Below is a small trained network, with its code and all its weights. Each question gives an input and a target symbol and asks what happens when units are switched off, that is, made to give their printed mean instead of their output.

import numpy as np


def w(rows, s, z=0):
    codes = np.array(rows[::2]) - 128.0
    scale = np.full(codes.shape[1], s)
    scale[-1] = z or s
    return codes * scale


def norm(h):
    return h / np.sqrt((h * h).mean(-1, keepdims=True) + 1e-5)


def f(y):
    return y / 2 * (1 + np.tanh(0.7978845608 * (y + 0.044715 * y**3)))


def softmax(a):
    e = np.exp(a - a.max(-1, keepdims=True))
    return e / e.sum(-1, keepdims=True)


def log_softmax(a):
    a = a - a.max(-1, keepdims=True)
    return a - np.log(np.exp(a).sum(-1, keepdims=True))


def net(x, mask):
    ids = ['δζηθμξπστφω'.index(c) for c in x.split()]
    T = len(ids)
    res = E[ids] + P[:T]
    u = 0
    for l in range(2):
        r = norm(res)
        for j in range(2):
            rows = slice(4 * j, 4 * j + 4)
            q, k, v = (r @ M[l][rows].T for M in (Q, K, V))
            z = softmax(np.where(np.tri(T) > 0, q @ k.T / 4**0.5, -1e9)) @ v
            o = O[l][rows]
            res = res + np.where(mask[u + j], z, o[:, -1]) @ o[:, :-1]
        u += 2
        y = f(norm(res) @ A[l][:, :-1].T + A[l][:, -1])
        res = res + np.where(mask[u : u + 16], y, B[l][:, -1]) @ B[l][:, :-1]
        u += 16
    return log_softmax(norm(res)[-1] @ U[:, :-1].T + U[:, -1])


Q, K, V, O, A, B = {}, {}, {}, {}, {}, {}
E = w([
[186,120,173,53,80],'δ',
[130,39,199,169,154],'ζ',
[178,72,141,161,167],'η',
[142,103,38,95,108],'θ',
[88,97,155,115,58],'μ',
[96,180,82,92,26],'ξ',
[164,185,162,182,83],'π',
[112,157,125,54,120],'σ',
[151,71,98,123,131],'τ',
[161,147,133,121,1],'φ',
[188,42,97,154,206],'ω',
],0.018)
P = w([
[163,21,96,13,68],'0',
[145,3,86,18,102],'1',
[152,21,98,50,99],'2',
[179,42,105,78,105],'3',
[185,51,111,98,109],'4',
[202,67,115,121,116],'5',
[200,73,116,137,118],'6',
[209,85,119,154,125],'7',
[208,84,123,169,129],'8',
[206,89,129,177,136],'9',
[214,95,126,188,138],'10',
[210,93,129,191,145],'11',
[208,95,132,205,148],'12',
],0.0043)
Q[0] = w([
[32,131,118,71,161],'0.h1',
[71,166,128,143,222],'0.h1',
[122,162,114,138,108],'0.h1',
[141,84,176,121,21],'0.h1',
[180,65,68,2,115],'0.h2',
[66,55,97,71,27],'0.h2',
[165,97,92,123,207],'0.h2',
[156,221,119,174,99],'0.h2',
],0.0092)
K[0] = w([
[53,137,119,50,168],'0.h1',
[84,162,93,118,190],'0.h1',
[115,70,141,134,143],'0.h1',
[174,59,196,114,87],'0.h1',
[214,124,102,1,91],'0.h2',
[149,36,160,47,62],'0.h2',
[143,121,62,162,202],'0.h2',
[98,250,71,167,118],'0.h2',
],0.0083)
V[0] = w([
[98,118,110,170,159],'0.h1',
[141,175,163,44,134],'0.h1',
[139,78,74,156,75],'0.h1',
[125,152,111,192,112],'0.h1',
[140,118,94,137,176],'0.h2',
[226,73,174,106,154],'0.h2',
[3,141,131,158,170],'0.h2',
[84,159,174,114,122],'0.h2',
],0.0047)
O[0] = w([
[117,106,195,30,148,55],'0.h1',
[52,236,214,222,191,154],'0.h1',
[106,89,182,32,88,203],'0.h1',
[167,69,107,46,117,86],'0.h1',
[17,215,54,78,78,72],'0.h2',
[132,80,73,228,220,194],'0.h2',
[132,253,217,82,117,3],'0.h2',
[30,104,148,35,213,119],'0.h2',
],0.0033,0.004)
A[0] = w([
[153,166,244,219,198,82],'0.n1',
[77,114,67,185,14,209],'0.n2',
[175,177,117,128,79,163],'0.n3',
[118,55,81,116,161,183],'0.n4',
[161,94,95,83,236,205],'0.n5',
[126,124,24,72,63,252],'0.n6',
[114,255,44,166,112,111],'0.n7',
[201,107,54,178,33,160],'0.n8',
[117,109,100,200,119,121],'0.n9',
[58,104,204,231,116,183],'0.n10',
[125,96,65,123,129,182],'0.n11',
[73,76,79,234,160,215],'0.n12',
[39,91,103,170,182,76],'0.n13',
[55,171,250,183,137,85],'0.n14',
[82,237,108,84,193,85],'0.n15',
[225,107,248,194,167,211],'0.n16',
],0.0093,0.0043)
B[0] = w([
[146,198,127,125,88,135],'0.n1',
[121,121,96,138,70,243],'0.n2',
[103,151,161,110,122,166],'0.n3',
[165,146,109,113,122,176],'0.n4',
[109,97,89,99,165,172],'0.n5',
[95,196,139,116,171,254],'0.n6',
[7,116,136,102,130,140],'0.n7',
[109,129,120,91,125,249],'0.n8',
[165,185,86,149,139,143],'0.n9',
[108,101,73,119,101,168],'0.n10',
[114,185,113,122,156,167],'0.n11',
[183,140,95,93,104,169],'0.n12',
[210,68,192,78,38,123],'0.n13',
[75,116,133,122,162,124],'0.n14',
[28,140,118,181,137,141],'0.n15',
[64,93,170,115,168,195],'0.n16',
],0.012,0.0098)
Q[1] = w([
[37,117,86,161,120],'1.h1',
[30,157,158,167,26],'1.h1',
[157,99,210,97,121],'1.h1',
[131,98,130,134,200],'1.h1',
[139,129,124,252,83],'1.h2',
[177,147,107,169,72],'1.h2',
[93,159,159,59,154],'1.h2',
[147,152,87,234,111],'1.h2',
],0.015)
K[1] = w([
[157,136,204,89,159],'1.h1',
[113,149,201,4,115],'1.h1',
[111,92,129,174,86],'1.h1',
[119,114,125,179,167],'1.h1',
[49,115,85,217,111],'1.h2',
[100,145,86,184,125],'1.h2',
[112,149,164,44,140],'1.h2',
[94,127,75,191,136],'1.h2',
],0.019)
V[1] = w([
[123,76,134,1,148],'1.h1',
[86,82,46,161,156],'1.h1',
[110,160,65,155,111],'1.h1',
[121,169,154,145,133],'1.h1',
[124,151,131,171,124],'1.h2',
[141,176,152,33,139],'1.h2',
[62,88,58,169,89],'1.h2',
[192,137,224,102,140],'1.h2',
],0.0086)
O[1] = w([
[181,164,247,157,142,254],'1.h1',
[3,121,54,159,34,122],'1.h1',
[118,48,51,90,122,115],'1.h1',
[165,142,89,131,115,113],'1.h1',
[146,138,95,165,136,84],'1.h2',
[222,131,249,110,66,208],'1.h2',
[82,58,81,176,216,132],'1.h2',
[174,133,130,69,21,114],'1.h2',
],0.0061,0.009)
A[1] = w([
[212,161,88,95,140,15],'1.n1',
[160,208,175,136,203,91],'1.n2',
[112,169,102,185,219,61],'1.n3',
[221,179,153,80,77,110],'1.n4',
[97,159,115,109,101,157],'1.n5',
[139,116,124,107,207,140],'1.n6',
[101,171,124,182,226,65],'1.n7',
[178,125,63,142,103,60],'1.n8',
[197,140,80,93,144,31],'1.n9',
[113,100,19,122,105,89],'1.n10',
[88,106,12,138,113,75],'1.n11',
[31,182,89,163,253,2],'1.n12',
[187,105,46,190,151,72],'1.n13',
[83,180,161,180,183,100],'1.n14',
[228,173,49,75,147,50],'1.n15',
[116,152,214,117,128,123],'1.n16',
],0.013,0.009)
B[1] = w([
[86,166,205,174,120,141],'1.n1',
[160,72,15,151,98,171],'1.n2',
[160,135,146,194,219,133],'1.n3',
[212,142,180,42,120,255],'1.n4',
[164,95,99,175,169,236],'1.n5',
[125,175,66,108,136,161],'1.n6',
[166,142,141,208,187,141],'1.n7',
[64,85,171,155,68,126],'1.n8',
[120,145,167,183,85,144],'1.n9',
[144,61,66,177,31,177],'1.n10',
[139,82,88,170,58,174],'1.n11',
[83,223,184,120,226,167],'1.n12',
[108,47,249,139,117,130],'1.n13',
[75,87,164,169,116,166],'1.n14',
[158,146,211,197,127,184],'1.n15',
[108,125,224,190,98,241],'1.n16',
],0.012,0.0061)
U = w([
[117,51,46,153,59,253],'δ',
[180,161,151,28,71,187],'ζ',
[101,163,117,182,221,239],'η',
[152,98,62,57,190,196],'θ',
[63,2,148,65,164,107],'μ',
[204,202,169,252,49,30],'ξ',
[181,225,43,178,100,110],'π',
[96,80,162,72,120,93],'σ',
[39,84,226,195,67,91],'τ',
[16,190,95,69,65,112],'φ',
[233,45,137,205,192,79],'ω',
],0.0095,0.0043)

Each question gives the input, a string of symbols that net reads in full, and the target symbol t.
The units are the heads (4 rows each of Q, K, V and O) and the neurons (one row each of A and B). Each row of codes is followed by its name. A weight is (code - 128) times the scale printed after its matrix; where a second scale follows, it is the last column's (O, A, B and U).
mask holds one flag per unit, layer by layer, with each layer's heads first. A switched-off unit (its flag False) gives its mean, the last column of its rows in O or B, instead of its output. The means were averaged over made-up inputs and are rounded, as every weight is.
A unit's drop is (log p(t) with every unit on - log p(t) with that unit switched off) / (log p(t) with every unit on - log p(t) with every unit switched off).
The circuit of an input: a set's keep is (log p(t) with only the set's units on - log p(t) with every unit switched off) / (log p(t) with every unit on - log p(t) with every unit switched off). Starting from the 12 units with the biggest drops (on a tie, the unit counted first), units are removed one at a time, each time the one whose removal leaves the highest keep (on an exact tie, the one counted first), for as long as the keep stays at least 0.8.
units of the circuit, in order: the units of the circuit, biggest drop first
top k neurons: the k neurons with the biggest drops, biggest first
top k neurons in layer l: the k neurons of layer l with the biggest drops, biggest first
drop of u: that unit's drop, to one decimal
input σ μ θ μ π θ μ δ ζ, target ζ: top 4 neurons in layer 0 -> (0.n16; 0.n2; 0.n12; 0.n1)
input μ δ φ σ μ σ π ω τ, target ζ: units of the circuit, in order -> (1.h2; 1.n4)
input σ σ δ μ ζ π μ, target ξ: top 3 neurons in layer 0 -> (0.n15; 0.n5; 0.n12)
input μ σ θ θ ω μ δ σ, target ξ: units of the circuit, in order -> (1.n2; 0.n8)
input μ π μ ξ μ τ δ σ ξ σ μ θ σ, target τ: units of the circuit, in order -> (0.n15; 1.n14)
input δ ω δ μ ξ δ σ, target η: top neuron -> (0.n6)
input μ φ ξ η δ φ σ φ μ, target ξ: top 2 neurons in layer 1 -> (1.n4; 1.n14)
input μ ω π μ μ ζ π σ δ τ δ τ σ, target η: top 4 neurons -> (0.n5; 0.n6; 0.n15; 0.n16)
input δ φ π, target ζ: top 2 neurons -> (0.n16; 0.n8)
input ξ δ ω μ, target ζ: top 3 neurons -> (0.n12; 0.n15; 0.n13)
input μ ζ μ ξ δ τ ω, target ζ: top 2 neurons -> (0.n2; 0.n10)
input μ π ω ζ μ σ τ σ μ θ, target π: top 4 neurons -> (0.n6; 0.n16; 0.n11; 1.n15)
input σ ξ ζ, target μ: top 4 neurons -> (0.n2; 0.n16; 0.n10; 1.n4)
input ξ ω φ π ζ φ μ μ σ σ ζ, target μ: top neuron in layer 0 -> (0.n16)
input ξ μ φ μ, target δ: top 2 neurons -> (0.n2; 0.n16)
input μ ξ μ τ, target ξ: top 3 neurons -> (1.n15; 0.n10; 0.n4)
input δ τ θ δ δ σ μ σ π π σ θ σ, target τ: top 2 neurons in layer 0 -> (0.n7; 0.n10)
input δ φ σ ζ, target ζ: top 3 neurons -> (0.n16; 0.n2; 0.n12)
input δ σ μ θ θ μ ζ μ μ φ μ μ σ, target ξ: top 2 neurons -> (0.n15; 1.n2)
input η μ ζ μ δ τ, target ζ: units of the circuit, in order -> (1.h2)
input σ π θ σ μ μ σ μ ζ τ π ξ, target φ: top 2 neurons in layer 0 -> (0.n2; 0.n6)
input δ η η δ μ μ ω ω η, target ζ: top 2 neurons -> (0.n2; 0.n16)
input π φ μ τ μ μ σ μ τ θ, target π: top 2 neurons in layer 1 -> (1.n16; 1.n15)
input ξ μ ζ σ ζ μ μ ω ζ μ τ, target ξ: top 2 neurons -> (0.n12; 1.n15)
input ζ η ζ τ μ μ μ μ σ θ μ φ, target ζ: drop of 0.h1 -> 0.2
input δ σ φ θ π, target ζ: drop of 0.n15 -> 0.2
